Here is a tiny trained network, its code and every weight. The questions are about switching its units off for an input and a class, where a switched-off unit gives its printed mean instead of its output.

import numpy as np


def w(rows, s, z=0):
    codes = np.array(rows[::2]) - 128.0
    scale = np.full(codes.shape[1], s)
    scale[-1] = z or s
    return codes * scale


def f(y):
    return np.maximum(y, 0)


def log_softmax(a):
    a = a - a.max(-1, keepdims=True)
    return a - np.log(np.exp(a).sum(-1, keepdims=True))


def net(x, mask):
    res = np.array(x, float).reshape(1, 8) / 4 @ E
    y = f(res @ A[0][:, :-1].T + A[0][:, -1])
    res = res + np.where(mask, y, B[0][:, -1]) @ B[0][:, :-1]
    return log_softmax(res[-1] @ U[:, :-1].T + U[:, -1])


A, B = {}, {}
E = w([
[109,214,155,108,234,109,136,165,28],'x0',
[147,138,98,183,34,130,73,84,1],'x1',
[127,124,129,125,128,131,131,125,127],'x2',
[154,138,112,136,127,79,96,133,147],'x3',
[106,160,226,211,144,140,48,72,180],'x4',
[135,174,149,16,64,113,70,137,166],'x5',
[8,167,50,116,170,162,99,36,128],'x6',
[110,66,104,156,157,168,11,228,97],'x7',
],0.0071)
A[0] = w([
[156,168,140,123,87,98,181,53,97,137],'neuron 1',
[130,39,100,171,46,158,119,75,210,108],'neuron 2',
[144,133,123,146,135,82,193,56,142,117],'neuron 3',
[31,140,9,135,163,116,92,30,139,100],'neuron 4',
[144,132,104,172,40,136,85,59,5,102],'neuron 5',
[156,117,52,64,128,110,157,143,95,99],'neuron 6',
[140,93,15,107,102,133,212,161,77,114],'neuron 7',
[96,93,116,119,213,150,152,146,222,138],'neuron 8',
[127,129,150,73,96,123,105,113,114,125],'neuron 9',
[84,35,105,153,143,137,47,184,88,135],'neuron 10',
[102,179,215,213,100,155,86,73,144,125],'neuron 11',
[141,219,188,127,212,117,116,133,41,132],'neuron 12',
[234,87,220,164,99,98,166,179,99,99],'neuron 13',
[118,98,229,176,151,115,110,108,135,121],'neuron 14',
[121,105,138,114,125,138,127,119,132,250],'neuron 15',
[152,51,89,250,200,123,184,111,94,133],'neuron 16',
[103,167,169,41,67,154,65,171,127,139],'neuron 17',
],0.011)
B[0] = w([
[159,154,85,199,165,184,135,145,156,222],'neuron 1',
[28,66,79,149,131,107,187,171,46,215],'neuron 2',
[141,160,96,170,162,182,141,151,171,202],'neuron 3',
[144,130,203,91,70,208,108,123,47,245],'neuron 4',
[143,160,205,71,198,56,185,193,160,233],'neuron 5',
[102,53,144,136,113,119,69,122,162,196],'neuron 6',
[123,75,138,129,134,119,7,119,185,240],'neuron 7',
[152,145,197,102,171,87,153,169,133,227],'neuron 8',
[119,143,116,121,131,107,153,68,136,166],'neuron 9',
[147,164,93,194,156,208,146,142,192,215],'neuron 10',
[144,64,115,109,123,119,30,120,192,213],'neuron 11',
[53,57,79,155,88,107,162,180,84,231],'neuron 12',
[101,155,200,82,103,219,108,124,49,221],'neuron 13',
[138,94,123,109,133,132,63,112,165,182],'neuron 14',
[186,238,94,153,79,46,54,208,89,251],'neuron 15',
[160,174,88,96,93,69,182,6,134,230],'neuron 16',
[162,145,98,138,134,112,196,4,133,203],'neuron 17',
],0.016,0.011)
U = w([
[121,148,201,77,57,230,107,116,62,87],'0',
[112,24,118,115,132,95,23,108,215,89],'1',
[136,145,199,78,216,37,189,204,171,110],'2',
[14,53,44,171,96,84,186,183,80,113],'3',
[155,170,65,115,82,67,171,3,139,165],'4',
[151,170,69,234,177,236,148,171,197,95],'5',
[156,182,87,154,71,74,80,177,111,255],'6',
],0.0074,0.0083)

Each question gives the input, the list of numbers given to net, and the class t.
The units are the neurons (one row each of A and B). Each row of codes is followed by its name. A weight is (code - 128) times the scale printed after its matrix; where a second scale follows, it is the last column's (A, B and U).
mask holds one flag per neuron, in row order. A switched-off neuron (its flag False) gives its mean, the last column of its row in B, instead of its output. The means were averaged over made-up inputs and are rounded, as every weight is.
A unit's drop is (log p(t) with every unit on - log p(t) with that unit switched off) / (log p(t) with every unit on - log p(t) with every unit switched off).
The circuit of an input: a set's keep is (log p(t) with only the set's units on - log p(t) with every unit switched off) / (log p(t) with every unit on - log p(t) with every unit switched off). Starting from the 12 units with the biggest drops (on a tie, the unit counted first), units are removed one at a time, each time the one whose removal leaves the highest keep (on an exact tie, the one counted first), for as long as the keep stays at least 0.8.
circuit, biggest first: the units of the circuit, biggest drop first
top k neurons: the k neurons with the biggest drops, biggest first
drop of u: that unit's drop, to one decimal
input [-4,6,-5,-6,8,8,2,-8], class 1: top 3 neurons => neuron 11; neuron 16; neuron 10
input [6,5,3,-3,-5,-8,-3,4], class 4: top 2 neurons => neuron 16; neuron 2
input [-3,3,-5,-5,4,-7,-2,-8], class 5: top 4 neurons => neuron 1; neuron 3; neuron 17; neuron 9
input [0,6,6,-6,-5,-2,-4,6], class 2: top neuron => neuron 5
input [2,-2,2,3,5,0,3,-8], class 5: top 2 neurons => neuron 3; neuron 1
input [0,-7,-2,6,6,-2,0,-8], class 5: top 2 neurons => neuron 3; neuron 5
input [-4,4,7,0,-7,-2,0,8], class 5: top 3 neurons => neuron 10; neuron 11; neuron 14
input [-8,8,5,-5,-4,1,2,-1], class 2: top 2 neurons => neuron 5; neuron 12
input [-5,4,6,0,6,4,-2,6], class 1: top 4 neurons => neuron 11; neuron 1; neuron 14; neuron 3
input [8,4,-2,-4,-5,5,-4,-7], class 3: top 2 neurons => neuron 12; neuron 10
input [8,3,-5,1,-7,5,-4,4], class 3: top 2 neurons => neuron 12; neuron 11
input [2,-4,-7,-5,-3,5,7,-8], class 5: top 3 neurons => neuron 1; neuron 3; neuron 13
input [2,-1,-1,4,2,1,-4,7], class 5: top 2 neurons => neuron 10; neuron 4
input [-6,6,-8,8,-1,8,1,4], class 4: circuit, biggest first => neuron 17
input [-3,-3,-3,4,-5,1,-5,-5], class 0: top 4 neurons => neuron 13; neuron 10; neuron 11; neuron 5
input [0,-1,2,2,-8,3,8,0], class 0: drop of neuron 4 => 3.3
input [1,-1,-6,8,0,-5,-6,7], class 5: drop of neuron 10 => 3.2
input [1,3,-4,6,3,1,-4,-8], class 5: drop of neuron 1 => 0.3
input [8,-1,4,-3,1,3,-7,-1], class 3: drop of neuron 12 => 1.6
input [-2,-1,7,3,2,-6,-4,-7], class 5: circuit, biggest first => neuron 3
